Rows, each with the tier of its hidden value:
[  47 -432   77 -231    7 -318 -242  -75  265   -4  339 -138  -69  136
  -40  -64  127  231 -179 -160   91  129 -234  -65   69 -162  238  175
   72  100   63  116 -166 -123 -289  -39  102  498 -136 -182   29 -134
  -68 -123 -163  -35  185  466   12 -206 -332    7 -253 -128] -> M
[-416  -69    7 -188 -157 -341  399  -77   90  260 -388 -334 -304   45
 -320 -348  -89 -251  -24  -83 -181 -310 -124  131  341  186    8  301
  272 -152  -40   18  155   23 -154 -167  178   20   88 -192 -100  -95
   42  107   -3  107  -25 -167 -133  334 -159  148  -93   87] -> R
[  54   93  193  -77    2 -181 -158  -23  -67  -31  -11  -44  198  -84
  -91  -54  164  143  217  153  108  210  149 -148   60   14  173  162
  165   23   95   88  -93  -95  -60   85  -33  -39  192  135   65 -180
  230  -41 -208  -15   59 -133  -96 -237   78   14 -232 -308] -> F
[ 155  199 -215  228  302  -24 -144  272   -2  142   75  -38  110 -312
   17 -151  171   95 -158  -17   94   86   64   18 -293   -9  103  139
 -183  154  182  116  164  -52  167   26  -28   45   98  -47   -7 -139
 -123 -107   64  203   37  -95   -9 -203 -101  126   75  -71] -> M
[ -38 -166 -160    8  -93 -123   -4 -195   34   85  457   21 -120  161
  -38  174 -265   89 -210 -294  389 -123 -255 -116   67 -490  111    1
 -154   22   -2  -48  -12  225 -288  -27  119  280  -97  169 -291  -84
 -226 -295  176  293   71  297  310  -42 -340 -162    0  -48] -> M
[  18 -120  365 -194 -288  281 -164  198  -92 -106   52 -133  -12  240
 -113  217 -179  -58  151  147   40  -46 -166 -167  190  134  187   16
  263  137   -5  -83 -199   87 -282  -77  -46  133  200   88  -48   10
  209   74  261   25   79   37   -3  -94 -177  -62  177  111] -> F
[  62 -411  145  -14  139  -13   28 -256 -122 -152  206   64 -294  171
  212    0   58  288 -211 -153   57  -72   54 -238  -24 -231  146  -89
   14 -114  -14 -129  -36 -158 -148  127  -87  261  -80 -251  109  -81
   72 -159   69 -204 -152  162   24 -202   32 -140  -82 -288] -> F
[  18 -424  137   52   25   31    6  -55 -309  132   87  255 -198  277
   69 -149  -33  240  232  331  258 -300    6  -77   90 -188   35  188
   17   22  -31   40  -23  -86 -557 -163  105  575   30 -131  175   26
   17 -279  256  -28  297  202  -13  -40 -222  -87   -7 -277] -> M
[ -96   37  -85  193   76    1   25   86 -142  114 -174 -276  121 -221
    3 -207   53  -15   32  105   49   65 -199   65   15  163   33  248
  -10  142    2  -31  190 -134    8   76    8   61  149  113    2 -173
  134 -131  201  145  176 -238 -160   58    0   58    1   56] -> R
[-121  -87  -97  -19  195   99   -3 -109   78  -17 -133   13   27 -134
  434   61   46  266  195   18 -248  199 -176  -53  215  -19   70 -299
  116  -56  -76  -65  136  -97  -21  216    6  245 -141  -65  -42  -68
  -67   13   61   61 -142  187 -139   80  144   71   80  110] -> R
[-136 -112  -76   32  199 -312   59 -225  157   58  -36  128  107 -193
  401   59   13  129  -11  -75 -124  143   11   21 -179 -105  112 -125
  -14 -138  203   17  -73  -30  414 -102  -96  -51   60  107  236 -124
  -34  368 -306  -66   38  103    7  272   95  -41  -59 -127] -> G
[ -14  -90  550  -49 -313  312 -191  228 -121 -165 -338   -5  271  -69
  201   87  -89  285  401  363   93  -23    3 -251  120 -139  -11 -238
  -23  154  -63  466 -423  116 -374  296 -299   22   46   68 -422   50
   87  217 -262  236   23   57  169 -242   85  160   59  -39] -> F
[ 146  166   84  -58   -6 -102   65   33 -206    9  137  126 -106   97
  -46  -32  134   88  -35   94   -6   38  281  -90  167 -105  -46  -11
  114   47   54 -211  -66   82  -32 -155  107 -211  155 -171   97   44
  104   15  -14 -167   55  -52  -49 -295  -57  -91  -78  -64] -> J
[ 112  233   64 -229   48  -62  -32  -61   93 -123   83    2   30   76
  184   38   32  153   45 -121   40   62  125  -84  176 -188  123  -58
  202  -19  -29  -97  -42   76  -21   -3 -121 -167  -66  100  -45 -128
   46  -14   42  -18 -200 -119   55 -352   72  -69 -108 -130] -> K
[ -47 -209   26  272  279   18   54  -29 -129   59  -59  -58  -17  -19
  276  -78  159  243 -138  -47  -70 -178  156 -129 -174  150  173 -181
  -61  -41   39   86  188 -197 -105   34 -125  174   10 -234  126  209
  -55   83   24  -44 -244  124 -282  -62  200  -35   46 -337] -> S
[ 339  412  292   12   22  237 -234  -49 -486 -203 -214  315   65 -173
  378 -163   97  338  241  398    9  220  619  -92  219  -93   43 -269
  177   96   -1   15 -264  139  -63 -106 -282 -211  323   -1  -58  230
  195  -55 -159  125 -309 -271  -69 -379  292  -85  -93 -240] -> X
[-187  190 -182 -107  227   -6   76  -32   59   90   31  -36  -32 -120
  -71 -302 -171   74  187   16  -62  186  -86   98  201   -4  350  326
   54  117  -56  -43   26   -9 -122 -183  162  275   23 -255  -93 -113
   62  -96   31  265  -10   42  -71  338 -146   80   73   -1] -> X
[ 121  139 -376  111  211 -263 -101  -35  -57   76   61  115  -28 -146
  110  315   54  116  188  220  125  154    6 -116  192  -91   25    1
  -33 -140  -65 -352  159   68 -234  -58  108  149  168  -52 -208    9
   15 -141   15  159  -72  250  -59 -128    4  -50   36  -37] -> R
[ -23  -62 -149 -129   57 -272   54   -3   53  136   76  160   32  -73
  105  219   34 -133   98  -56  -67  -59 -128   31   62   27  205  -46
  127  -76  192 -171  116  -55  278 -198  220 -185  234  150  277  -88
   58  296   19  -23  100  -71   19  203 -134  -25   64  -53] -> F
[ 241  -31 -189   72  240  -65   22 -126   12   88  139    7   73 -126
  259  184  162   34   55   84 -136  245 -161  189 -113 -101  -81 -152
   34  -87  214 -142  -59   19  205  -47   65  146  -76   49  135  -33
   27   37   -2  -21   55  100 -226   57  -55   27  -27  183] -> S
[  77  -98  -75   62   41   41  323   70   -4   40  -21   36    7  -33
   66  -85   67  -63 -145  -47  125 -348   51  123 -152 -100   38  -25
  -47   72   53   46   86   17   92   38  -26  -13   60  -89  -12  -55
   23 -126  180  116 -144 -237   60 -113 -177    1  214 -138] -> V
[   5  -40 -290  190  394 -319  169 -254 -129  317   26  128 -146 -143
  165  116   -6 -188 -111 -109 -140  -67  -17   56 -225  -63   30   25
   22 -331  318 -263  400  -18  428 -217  217  -40  178  207  337  -82
 -130  198  239  -64   61 -133  -92  357   27  -20   35  -63] -> V
[  31   58  202   50 -193  192   34  152  161   51  279 -159  262  246
 -448  172  -55   90  159  130   98  229    2 -128  -18  115  119 -345
  229  148   74  180 -381  403 -207   24  -33  -22    6  -10   50   81
   88  -68 -195  171  -72  110 -207 -158 -233  -47  163  300] -> K
[-213  -97 -106   -4  -61 -393  -26 -106  192  205   22 -114   58  -47
  -59   48  123  -88  -46 -163 -166  181 -162  109   -8  273   64 -136
  263 -240  211  115    2  -64  251  -67   80 -155   54  -19  297  -23
   45  276 -333  -72  -52  -29 -325  219   23  -55 -185   -9] -> M
[  95 -104  252   -4 -156  255 -100  106 -131  -32  -83  141   74 -115
  151   -7  -58   13   38  242    5   80   -4  -13  -35  -83  -31  -99
   53  176   87   96 -276  105   32  100 -159  128  152   -8 -139   31
   77   58  -32  155   66   18   66    3  -46   49  199   82] -> F
[ -86  315 -160    1  389   -7  -14   22  -56    6  175  169 -148  232
  143  -86  106  177  265    9   28  172  -27 -116  323 -140  127   19
   91 -130  -59 -284  121 -123 -194  -63   45  -90 -159 -157   13  -55
   17  -80  108  -29  192   61 -129 -165  203   13 -213 -131] -> M
[ -63   45 -344  213  111 -342  153  -30  -34  284 -232   55  -67 -274
  148  153  117  -75   -7   87  -55   13  154   44   74  182  -43 -213
   59 -127  110 -327  110  153  368 -224  199 -270  458  127  226 -131
  -74  192  -93    1   91  -91  -36  240 -145 -215  120  255] -> K
[-300 -265  290  209 -281  281   23  326  -81  -66 -388  -95   55  175
   73  -33 -100  257  124  358    9   68   -1 -240  215  249 -219 -228
  161  294 -218  -17 -213  223 -415   82 -225  210   99 -104 -120   38
   56    4  161  -26   38  207   46 -178 -173 -248  385  272] -> R
[  92 -168  302   -8  186  262  136   67 -241   88 -145  129   45  196
   47 -141   15   23  120  256 -127 -168  -13   22  -10 -128 -149 -127
  142   85  310  134   65   12 -124  -95    9  340  -64  100   36  202
  -91  -26  316  100  141  134  -82 -110 -144  216  177 -153] -> J
[ 115  154  239  119  290   31   44  139 -180  154   67  167   52  193
 -307 -263  179   58   54  316  179   56  302 -192 -127  -88  -56   97
    9   93  254   19 -179  122 -104 -111  -47   44   88  -77    4   80
    4  -80 -192   58  297  100  -69 -242  -22  138  -41 -212] -> G
[ 165  466   36  135  420 -115   27    2 -303 -161  -87  308  103 -143
  170 -160  275  443  316  199  -50  411  636 -151   10 -228   17 -142
  -86  -43  168   38 -165    7  123  -49 -104 -403  134 -246   78  -36
  252   85 -424  -70 -195 -198  -15 -376  222   25 -257 -453] -> J
[-142  -30 -252  208    0 -338   68  -45 -119  144  237    2    5  157
  -96   85  -82  200  112   60  323  105 -176  -68  105 -211 -139  164
 -128   15   -1 -174  -30  132 -310 -223  171   76  -29   94   31 -110
   26 -169   59    6  287  189   96  -63 -313 -264  -95  -35] -> X
[  -6  118 -217  150   67 -250   39   27 -131   39   -4  237 -144   17
   80  -35   -7   64   11  162  221  -59  109   -5  185 -189  -30   19
  -21 -113  -47 -155   68  144 -133 -246   83 -110  211  -92  -87    5
  -84 -134   67   94  149  -57  150 -201 -156 -166  -42  -58] -> K
[ -61  -34  157 -273  151  198  129  184  -39    5  -44 -118  131  247
 -242 -319   -8 -253   18   52   31 -240 -356  148   60  132  130  373
  165   70  137  119  229 -199  -99 -113  212  251  -71 -122 -111   30
  101 -138  361   97  122 -227  -79  -61 -227  228  127 -267] -> G
[-145  -56  124 -157  -63   99   99    4  -77   83   43  -33  -72   51
   20 -243 -121   22  174  103  -49 -250 -152   28  113   28  277  341
  138   76 -109   67  172 -163 -241  -74   90  293    3 -127  113  -27
  100  -47  301   45   98 -138 -157  173    6  168   37  -97] -> V
[-275 -495   60 -143 -228 -417  112 -143   88   48  272 -159 -150  323
 -227   35  -88   14 -291 -274  188 -321 -410 -132  111 -211   55  234
   50  -99   47   58  206  -54 -328 -110  320  351 -106   77  -31 -125
 -164 -137  248 -141  242  216  197 -148 -461 -141 -156 -212] -> S
[-155  197 -182   36   21   33  -42   45 -111   89 -179  -61   27 -192
  332 -209  -49  161  131   37   20   17 -128   99  197   49   39  101
  -43   76 -155   -2  124  -25  -48  -94   91   33   46  -18 -108  -82
  -46  -38  123  159   13 -196   16  121  -31  -42   13   91] -> F
[ -37  375 -150  118  328 -327  -15  213 -101   72 -175  156  -28 -106
   15 -180  198  242  165  197    7  209  272 -149  280 -122  -38   31
  -19   75   98 -163   63   75  -77 -257   85 -237  175  -25  -64  -54
 -107   61 -120   76  240   92  127 -318 -108   22 -136  -82] -> X
[ -55 -173  121   83  227  162  264   56  -82  -33 -192  -68 -117  136
  263 -188   88    3 -335 -232   13 -369  117 -110  -24    3  123 -218
  -74   93    5  -73  146  -27   98   16  -67 -120   95 -143 -109   85
 -105   77  186   51 -146 -127  137 -121  -16  -27  179 -174] -> V
[ 300 -267  125  -96  260   95  -10 -211 -178  235  296  285 -118  123
  152  -19   36 -182   -9  -18  -72 -133    4   79 -292 -129  264   26
  103 -103  303  -16   86  -55  272 -143  208  217  139    3  435   53
   25   97  192  -12  103 -172 -123  319  -11  177   29 -144] -> S
[  81   -2   10  235   82   45 -135   55 -181  -56  195 -177  111  -11
  214   20  189  278 -223 -140   17  -59   56   22 -191  169  139 -195
  -31   29  175  168   35 -172  -36 -153 -122   44  -19  -12  208  200
  -10   22   61 -114 -182   20 -326 -295   12 -225 -126 -291] -> S
[-238  169  -11   -1  -28  265   30   -6   16   24  129  -86   31  243
   52   62 -205   97  117 -190   -6  273 -173 -115  223   27   75 -263
  147   72  -82 -150  -86  260  -26   -2   82  -91  -80   75  -58  -69
   -3   -8  150  104  -81  -41   41  135  -91 -192  147  280] -> F
[ 230   90   29  221  210  171   53   16 -371  126   80  -52   72 -114
  -90    7 -187  139  182  294  147 -142  236    6 -140 -124  173  262
 -118   95   90   53    2   79 -369 -202   41  341  157  -58  -41   81
   63 -133  301  149   -9   59 -181   -5 -135  -88  183 -189] -> J
[  43  364 -127  137  178 -101 -126   52  -57   84  138  146   34  -12
 -114  -75   94   92  175  269  227  301  100  -52  -17  -31  -31  139
   48  -87   88 -126 -191   88  -41 -107 -119  -32   61  -22  -16  -87
   97 -158 -229   86  175    5 -127 -133   81  -48 -133  -57] -> J
[ -42   -1   -1   21  116  184   55  265 -202  189  -65  189  -87   28
  -59 -176  -27  -76    2   92 -228  112 -174  -36  190   19 -188  -51
  156  181   83 -148  201   10  -32   52  154  -43  -92 -239   29  120
  -34   79  344   53   53   -3  -46   17  -67  127  333  190] -> K
[-203 -380  -95   31  -22 -270    6 -230  -30   30  119    7 -287  272
  151   31  -45  268 -104 -107  235 -199  -94  -39  176 -130    6   -9
    3 -301  -77   -7  -95  -39 -398 -213  150  357  -99 -228  -14  -65
 -160 -143  -25 -207   87  320   34  -69 -282 -451 -196 -205] -> G
[  26  394  -29  -88  137  -36 -122  -92 -171 -128  166  112   10   -3
   17   94   35   69  195  246  -49  140  -50 -147  249    1  151   70
  225 -244   -1 -246  267 -143 -109  -66   15   -3   77    9  -34  115
  127 -133  126  -14    0  -45 -295 -250  334  129 -160 -195] -> G
[ 118   -3 -194  274   73  -93  -19  236   67  146   49 -194  416 -250
  258   -1  238  317  -96  -72  152   99  184   31 -153  191  123 -164
 -101  510   22  -16  -41   32  155  -54  -33 -167  191  191  341 -122
   -5   28   -1   12   -9  -12  -67 -212 -243 -325  201   43] -> J
[ 122  289   73  -75   25 -118 -202  -31 -187 -129  -21  166   72 -224
  102    2  198  210  171  182   45  255  327 -138  136   22  181  -51
   83  -52   54  -27 -186  -50   89  -16  -66 -232  315  -89   -5  -48
  260   56 -415   -8 -141 -166  -80 -203  193  -42 -227 -272] -> M
[ -58 -105  113 -307 -338 -138  326 -148  -33  266 -146 -228 -141  -45
 -212 -292 -143 -151  230  110 -125 -244  -36  293  262  -89   34  443
  197   94 -109  172  -36   77 -312  -54  241  284   63 -225  -75  -98
  214  -57   63  188  -15 -196 -175  342 -220  261  -68  103] -> R
[ 222   31 -180  287  241  195  -25   97 -362  166  -91   66 -202   56
  230  155   40   85  243  247  -15   64  -89   59  182  -66 -232 -319
   -8  -65   99 -252  -14  110 -212 -136   29   31   33  -10   -4  155
  -19  -75  277  190   99  100 -148  -35  -85  -14   95  284] -> X
[-200  -99 -111  124   94 -286  -26 -198   44  -23  217  -41  -73  168
  126   30  -83  204  -99  -85  184  176 -159 -218   44 -203   92   84
  -99  -60  -94 -203   77  109 -129 -110   61  169   35   43  -63  -97
  -66 -124   20   19  181  188  168  -36  -83  -99 -148  -33] -> V
[  70  -60  -29   68  233  -19 -150  -27 -176  162   42  139  -74  -98
  109    1  -42   55  135    7 -142  212   42   40    5  -12  137    3
  118  -78  194   16  -47  -77   -7  -82   46   55   29 -158  200    3
   66  208   29  -13  -42   51 -195  197   37  -97    8 -108] -> M
[-183  322 -269  181  -12 -166  171   72  129  170  170  309   99 -146
 -111  118   21   53  120   83   92  176   53  -33 -187  -43  -41 -268
  -79 -139  169   45 -229  304  350  -95   10 -328   74  -27   85  -80
  -25  172 -491  127   -9  -78   45  207  -67  -35   86  167] -> V
[-202  283 -293  212  240   26  119  -40 -201  109 -105   -8 -169 -128
  163 -260 -104  170  104  -25  -31   12  -44  154  197  -22   21   48
  -29 -177  -78   13   83  -43 -187 -149   10  -35 -177 -281 -101   13
  -53  -26   95   94 -118 -125 -207  159   91 -177  -78   -5] -> R
[   8  189 -179  -71  224   33  102  -21  173  110  189 -220   33 -236
  -64 -112   81   41 -161 -278 -126  140 -100   41   29   36  225   35
   36  -15  -38  -22   15  -94   99  226  140  -90 -241 -372 -104 -158
  -39   36 -116  -22 -206  -43 -257   58   75  -38   38  143] -> F
[  96  -63   79 -117  -44   86  -80  201  -97  135  -44  165  182   51
   11  -61    0 -261   21  157  -46  155 -305  101   23   35 -129    7
  110  238  185  -38    5  153  179 -108  186   -8  132   77  -49  138
   63  131  130  211  151 -147  128  109 -239  198  246  163] -> S
[  23   15  -78  -32   64  -78  -58  -11 -167   61   74  257  -17  -36
  140   12  -46  262   42   59  147  182  185 -191   99 -160  -54   35
  -91  169  -51 -217 -169  141 -115  -66   65   70   68 -196  -95  -39
   83    7 -141   -2 -158  187  206  -12 -123 -225  170 -147] -> G
[-302  147  108 -246 -407 -205  293 -143   34  169 -353 -107  -33 -361
  -82 -286 -320  -45  127  187 -110 -148  176   22  360   16  222  288
  129  182 -284   28 -123  308  -83 -161  147  -33  388 -129 -249  -73
   70  206 -238  270  -85 -182  103  504 -105   73  146  280] -> F
[-186   11 -389    3  -65 -285  181 -171  106   24  485  255  -20   13
   73  192  -57  274 -109 -166  242   47 -164  -96  106 -332    1 -127
 -207 -103 -131 -172  -76  141  -19  -50  314  -38 -159 -249  -75 -120
 -126  -98 -233 -114   27  230  199    4 -253 -337   16   40] -> X
[ -78  -17   75  374  145  137   40   70 -242  320 -205  123  122 -201
  347 -293  -16  302  257  370  173 -182  255 -111 -290 -153  -68  203
 -285  266  -24  196   95  -19 -167  122 -241  388  118  130   31  -37
  -94  -90   82  278  261   79  -24  148  202  252  139 -205] -> G
[-252  -59  -59   77  150  -82  128  -73  172    0 -106 -149  -15  174
  175   95   81   27   46  -56 -212  102 -207  -50  210   88   39 -340
  206 -147   51 -124  225   -4   -3   18  -10   89  -15   84  -43   92
 -108   24   97  114   25  206 -189  -25   70  135  -36   73] -> V
[ -59  -99 -137  254  197  145  -54  -11 -195   72 -128 -179 -104  -15
  449  -32 -106  138  -55 -167   39 -119   18   12  102  102  200    8
   34  108 -125 -189  241 -112 -230  -64 -123  192   72   78   19    4
  -46  -61  553   84 -169   -4 -116   39   50 -328  152 -135] -> S
[  71  -94  -75  177  248   -4  246   32   -5   27   77 -184  140   49
  215  -53  242  215   30  -47  -20  -63  -55    2  -44  -31  128 -180
 -102  202   10  -45  153  -79   -8   25   40  -28  -29    0  201   12
   58  -55  128   52   47  -44 -152 -160  -50  127  -19   -2] -> S
[ 211  246    8   36  391  -92  122   72  -94  126  -71   57  -17  153
  -96  -47  269   16  136  187  -49   55  359 -121  133  -14  -40  -73
  212   10  168 -272  171   55  -88  -73   -7  -66  127    5   48   95
   35 -109  101   68  -29   59 -207 -375   84  164   -4 -197] -> G
[ -49    7 -189   37  195 -210  -58   30    5   77  183 -138 -164  321
  -48   86   37  -32  -36 -220  141  188 -233 -175  342  -61  128   -8
   84   64  -29 -452  172  105 -175 -160  219 -111  104  138  -43  -83
  -16 -117  281  126  217   78  136 -141 -219  -90 -109  121] -> S
[ -93  156 -189  138  315  182  137   94 -111  144   40  158   28  -37
  264 -316   43  339  229   -1   64  -33   64   81  -70 -171   46   80
 -162  167   20  130   90  -83  -84  -21    0  225 -212 -110  106 -146
  -49 -167  170  129    1  -60  -15   51  -58   38   61 -195] -> R
[-175  -85  266 -122  -48  332 -113  118 -110 -246 -175   59  148   10
  183  -70  -56  143  242  103  -94  115 -288  -91  301  -12  157 -177
  188  103   18  181    3 -176 -162  211  -82  143  -46   48 -207   14
  101  -32  170  169  -10  -20   29 -129   34   94   81 -154] -> V
[ -74 -109   14   33    2 -138  -46   47  -72   35  100 -118 -105  242
  -73  185  -33  -18   96  -74 -118  181 -131  -23   60   87   17   -5
  148 -143  128  -71    4   17  -95 -156  102  -45   58 -131  179   -8
  195  193  106 -134    4    2 -146    7 -117  -74  -96  -15] -> R
[   9   54 -242  120  180   64 -155  209  116  -95  -66 -163  245 -251
  405  123  314  207 -150  -88  145  -57 -169  -46 -130  291  153 -222
 -113   79   31  -56  136 -209  233   72 -110   34   91  173  -36 -129
  -66  -69   -5   49 -142  -48  -31 -262  -31 -136  106  -92] -> S
[  67 -215   15 -115  105   -9  -21  -19  -40   56  400  135 -156  341
  -84  -47  -13  120  -64 -171  219  -59 -114 -128  117 -209  196   22
   41   61   -2  -85  -79   13 -279  -81  174  118 -135 -219   92  -27
    2 -139  110  -25   59  120   87 -128 -239 -146  -20 -135] -> M
[ -30 -260   87  -67 -242  245  142 -105 -180  -33 -169   55  -11  -13
  523 -161   18  189 -190  102   63 -286   42   98 -105   91 -166 -130
 -117  173 -156    8 -114   75  111  -75  -42  330  130 -201  -38  104
   78  -93  -28  -16 -277 -120   85  133 -129  -95  249  -11] -> M
[ 262  -89   74 -241 -110  430  -55   -5 -303  -52  111  176   70   83
  268  226 -100 -143  138  223   59  -94 -373  213   11  -77 -201   16
   79  -29  122 -146 -128  -29   44  -57  135  290  -61   51  -91   38
  194  -74  349  -56   20 -119  -22   67 -174  -85  257   44] -> X
